Below is a small trained network, with its code and all its weights. Each question gives an input and a target symbol and asks what happens when units are switched off, that is, made to give their printed mean instead of their output.

import numpy as np


def w(rows, s, z=0):
    codes = np.array(rows[::2]) - 128.0
    scale = np.full(codes.shape[1], s)
    scale[-1] = z or s
    return codes * scale


def f(y):
    return np.maximum(y, 0)


def softmax(a):
    e = np.exp(a - a.max(-1, keepdims=True))
    return e / e.sum(-1, keepdims=True)


def log_softmax(a):
    a = a - a.max(-1, keepdims=True)
    return a - np.log(np.exp(a).sum(-1, keepdims=True))


def net(x, mask):
    ids = ['αβγδεθλμξστψω'.index(c) for c in x.split()]
    T = len(ids)
    res = E[ids] + P[:T]
    q, k, v = (res @ M[0].T for M in (Q, K, V))
    z = softmax(np.where(np.tri(T) > 0, q @ k.T / 2**0.5, -1e9)) @ v
    res = res + np.where(mask[0], z, O[0][:, -1]) @ O[0][:, :-1]
    y = f(res @ A[0][:, :-1].T + A[0][:, -1])
    res = res + np.where(mask[1:9], y, B[0][:, -1]) @ B[0][:, :-1]
    return log_softmax(res[-1] @ U[:, :-1].T + U[:, -1])


Q, K, V, O, A, B = {}, {}, {}, {}, {}, {}
E = w([
[200,189,21,78],'α',
[169,160,204,53],'β',
[63,108,134,114],'γ',
[146,111,236,176],'δ',
[106,144,101,89],'ε',
[96,34,252,71],'θ',
[217,101,121,146],'λ',
[77,99,64,59],'μ',
[103,70,109,80],'ξ',
[55,158,91,167],'σ',
[144,61,46,86],'τ',
[155,163,136,243],'ψ',
[193,177,43,174],'ω',
],0.012)
P = w([
[187,231,187,19],'0',
[177,196,181,32],'1',
[165,162,167,48],'2',
[152,137,155,69],'3',
[145,113,145,93],'4',
[132,91,130,112],'5',
[124,65,118,130],'6',
[112,42,107,151],'7',
[109,19,95,168],'8',
[90,3,85,186],'9',
],0.0049)
Q[0] = w([
[97,64,2,19],'h1',
[21,135,199,138],'h1',
],0.03)
K[0] = w([
[107,66,51,213],'h1',
[4,120,136,70],'h1',
],0.029)
V[0] = w([
[151,196,155,147],'h1',
[7,168,157,117],'h1',
],0.015)
O[0] = w([
[74,62,91,189,108],'h1',
[2,204,185,90,2],'h1',
],0.0085,0.0048)
A[0] = w([
[186,131,86,8,109],'n1',
[214,159,53,86,3],'n2',
[72,155,58,155,122],'n3',
[111,169,53,36,108],'n4',
[145,77,168,34,14],'n5',
[68,28,92,39,71],'n6',
[190,182,165,192,229],'n7',
[163,60,149,88,179],'n8',
],0.015,0.005)
B[0] = w([
[174,74,5,122,239],'n1',
[91,213,238,210,248],'n2',
[218,132,119,107,145],'n3',
[29,202,125,110,182],'n4',
[139,105,75,243,169],'n5',
[102,43,228,146,174],'n6',
[110,44,157,65,194],'n7',
[175,176,92,79,231],'n8',
],0.023,0.014)
U = w([
[117,210,67,213,91],'α',
[155,91,1,73,116],'β',
[15,138,172,143,139],'γ',
[146,40,167,50,229],'δ',
[119,145,120,124,74],'ε',
[138,56,132,213,153],'θ',
[243,183,136,73,180],'λ',
[112,152,112,128,131],'μ',
[123,148,119,140,45],'ξ',
[110,226,82,8,202],'σ',
[116,145,110,138,50],'τ',
[50,129,42,125,152],'ψ',
[120,149,215,198,1],'ω',
],0.0063,0.0056)

Each question gives the input, a string of symbols that net reads in full, and the target symbol t.
The units are the heads (2 rows each of Q, K, V and O) and the neurons (one row each of A and B). Each row of codes is followed by its name. A weight is (code - 128) times the scale printed after its matrix; where a second scale follows, it is the last column's (O, A, B and U).
mask holds one flag per unit, heads first, then neurons. A switched-off unit (its flag False) gives its mean, the last column of its rows in O or B, instead of its output. The means were averaged over made-up inputs and are rounded, as every weight is.
A unit's drop is (log p(t) with every unit on - log p(t) with that unit switched off) / (log p(t) with every unit on - log p(t) with every unit switched off).
The circuit of an input: a set's keep is (log p(t) with only the set's units on - log p(t) with every unit switched off) / (log p(t) with every unit on - log p(t) with every unit switched off). Starting from all 9 units, units are removed one at a time, each time the one whose removal leaves the highest keep (on an exact tie, the one counted first), for as long as the keep stays at least 0.8.
units of the circuit, in order: the units of the circuit, biggest drop first
unit that matters most: the unit with the biggest drop
k most important neurons: the k neurons with the biggest drops, biggest first
input λ λ σ σ λ β ψ τ, target δ: unit that matters most : n6
input τ β ψ ε, target δ: 2 most important neurons : n2, n1
input σ τ α ε ψ γ θ, target θ: 3 most important neurons : n5, n2, n6
input ω ε ξ θ λ μ ε, target ψ: units of the circuit, in order : n2, n8, h1, n4
input λ λ ε, target λ: units of the circuit, in order : h1, n4, n8
input ε λ ε ε ε δ μ λ τ ε, target α: units of the circuit, in order : h1, n2, n6
input μ σ λ ξ, target γ: units of the circuit, in order : h1, n6
input β σ α ε, target γ: units of the circuit, in order : h1, n1
input α ξ μ θ μ λ δ λ ε, target λ: units of the circuit, in order : h1, n8, n4
input δ γ ε, target σ: units of the circuit, in order : h1, n4
input ξ α ω μ ξ, target θ: 4 most important neurons : n6, n7, n5, n4
input α τ ξ, target α: 2 most important neurons : n7, n5
input β ψ ξ ω ε λ λ μ τ σ, target σ: units of the circuit, in order : h1, n2, n1
input γ δ τ μ λ θ τ τ, target α: units of the circuit, in order : n2, h1, n1, n7
input α σ θ λ λ μ θ, target θ: 3 most important neurons : n5, n6, n2
input τ σ γ, target γ: units of the circuit, in order : h1, n1
input ψ α τ, target δ: units of the circuit, in order : h1, n6, n2
input α γ λ λ ψ σ σ μ γ λ, target λ: unit that matters most : n8
input μ λ σ μ λ μ ω ε β τ, target α: 3 most important neurons : n2, n7, n1
input γ θ μ, target ψ: 4 most important neurons : n4, n2, n1, n8
input μ σ μ ε μ λ ω ξ, target θ: 4 most important neurons : n6, n7, n4, n3
